Below are the code and all the weights of a small trained network. Each question names an input and a class and asks about switching units off, where a switched-off unit gives its printed mean instead of its output.

import numpy as np


def w(rows, s, z=0):
    codes = np.array(rows[::2]) - 128.0
    scale = np.full(codes.shape[1], s)
    scale[-1] = z or s
    return codes * scale


def f(y):
    return np.maximum(y, 0)


def log_softmax(a):
    a = a - a.max(-1, keepdims=True)
    return a - np.log(np.exp(a).sum(-1, keepdims=True))


def net(x, mask):
    res = np.array(x, float).reshape(1, 5) / 4 @ E
    y = f(res @ A[0][:, :-1].T + A[0][:, -1])
    res = res + np.where(mask, y, B[0][:, -1]) @ B[0][:, :-1]
    return log_softmax(res[-1] @ U[:, :-1].T + U[:, -1])


A, B = {}, {}
E = w([
[110,87,13,167,150,177,157,135,151,149,122],'x0',
[140,42,185,153,146,113,178,124,205,81,173],'x1',
[177,253,126,173,55,186,233,155,181,105,230],'x2',
[135,133,153,182,186,210,51,95,129,93,167],'x3',
[193,98,143,174,137,145,188,128,35,111,100],'x4',
],0.0068)
A[0] = w([
[147,87,188,150,129,132,197,118,213,118,169,69],'n1',
[132,251,69,116,114,147,113,124,67,156,126,69],'n2',
[148,206,244,108,107,113,137,132,123,117,139,75],'n3',
[104,205,105,96,130,119,104,137,245,135,152,81],'n4',
[180,144,149,168,144,155,215,136,46,115,132,104],'n5',
[140,175,164,188,163,216,79,115,142,106,163,104],'n6',
[131,118,4,161,130,182,177,136,169,130,138,63],'n7',
[126,172,107,97,102,69,230,137,145,145,115,84],'n8',
[146,221,123,153,107,161,195,133,169,121,166,2],'n9',
],0.017,0.0039)
B[0] = w([
[114,112,144,163,158,155,166,179,178,13,88,225],'n1',
[118,87,159,172,170,150,177,179,197,8,104,226],'n2',
[121,218,181,154,204,84,134,106,103,169,161,225],'n3',
[111,99,148,188,26,192,88,56,92,135,136,215],'n4',
[92,98,144,173,26,188,70,64,117,136,138,223],'n5',
[162,131,61,55,62,64,192,151,133,152,137,207],'n6',
[121,229,210,144,181,57,130,97,106,146,158,232],'n7',
[158,135,55,60,71,75,175,140,145,141,148,224],'n8',
[130,62,95,79,208,134,53,146,94,186,80,245],'n9',
],0.016,0.013)
U = w([
[115,105,142,175,173,167,176,214,191,28,103,55],'0',
[106,37,94,78,222,97,37,116,74,176,59,254],'1',
[122,254,195,158,186,79,151,93,105,163,187,80],'2',
[100,103,118,182,7,201,95,57,109,138,152,66],'3',
[193,156,31,40,51,78,211,168,150,142,166,144],'4',
[152,165,118,145,120,184,152,155,137,142,175,188],'5',
],0.0073,0.0035)

Each question gives the input, the list of numbers given to net, and the class t.
The units are the neurons (one row each of A and B). Each row of codes is followed by its name. A weight is (code - 128) times the scale printed after its matrix; where a second scale follows, it is the last column's (A, B and U).
mask holds one flag per neuron, in row order. A switched-off neuron (its flag False) gives its mean, the last column of its row in B, instead of its output. The means were averaged over made-up inputs and are rounded, as every weight is.
A unit's drop is (log p(t) with every unit on - log p(t) with that unit switched off) / (log p(t) with every unit on - log p(t) with every unit switched off).
The circuit of an input: a set's keep is (log p(t) with only the set's units on - log p(t) with every unit switched off) / (log p(t) with every unit on - log p(t) with every unit switched off). Starting from all 9 units, units are removed one at a time, each time the one whose removal leaves the highest keep (on an exact tie, the one counted first), for as long as the keep stays at least 0.8.
units of the circuit, in order: the units of the circuit, biggest drop first
unit that matters most: the unit with the biggest drop
k most important neurons: the k neurons with the biggest drops, biggest first
drop of u: that unit's drop, to one decimal
input [-1,4,5,0,5], class 1: units of the circuit, in order : [n9]
input [-6,4,0,-8,4], class 4: 2 most important neurons : [n8, n7]
input [-7,-2,-1,8,1], class 4: 2 most important neurons : [n6, n7]
input [8,-5,4,-8,-8], class 2: 2 most important neurons : [n7, n5]
input [7,5,-1,-5,-7], class 2: 3 most important neurons : [n7, n5, n2]
input [2,-6,-2,-4,-2], class 0: 2 most important neurons : [n2, n6]
input [1,-4,-5,6,5], class 4: 2 most important neurons : [n9, n4]
input [5,0,-4,0,-8], class 3: 2 most important neurons : [n4, n9]
input [7,-8,0,0,-1], class 0: 2 most important neurons : [n2, n3]
input [-1,-4,5,7,-7], class 3: 2 most important neurons : [n4, n8]
input [1,3,8,-7,5], class 1: 3 most important neurons : [n9, n6, n5]
input [-1,-2,1,6,5], class 4: 2 most important neurons : [n6, n4]
input [8,-3,0,4,8], class 2: 2 most important neurons : [n7, n4]
input [-4,5,6,1,-6], class 1: 3 most important neurons : [n9, n2, n5]
input [-5,2,0,-6,5], class 4: unit that matters most : n8
input [7,0,-6,4,-8], class 3: 2 most important neurons : [n9, n3]
input [4,-3,-2,1,-2], class 2: units of the circuit, in order : [n9, n1]
input [-1,-4,6,6,4], class 1: drop of n1 : 0.2
input [2,0,7,-4,-2], class 1: drop of n9 : 2.1
input [-7,-1,-6,-4,1], class 2: units of the circuit, in order : [n9]
input [1,-8,6,6,1], class 0: drop of n2 : 6.3
input [6,3,3,7,-8], class 3: drop of n3 : 1.1
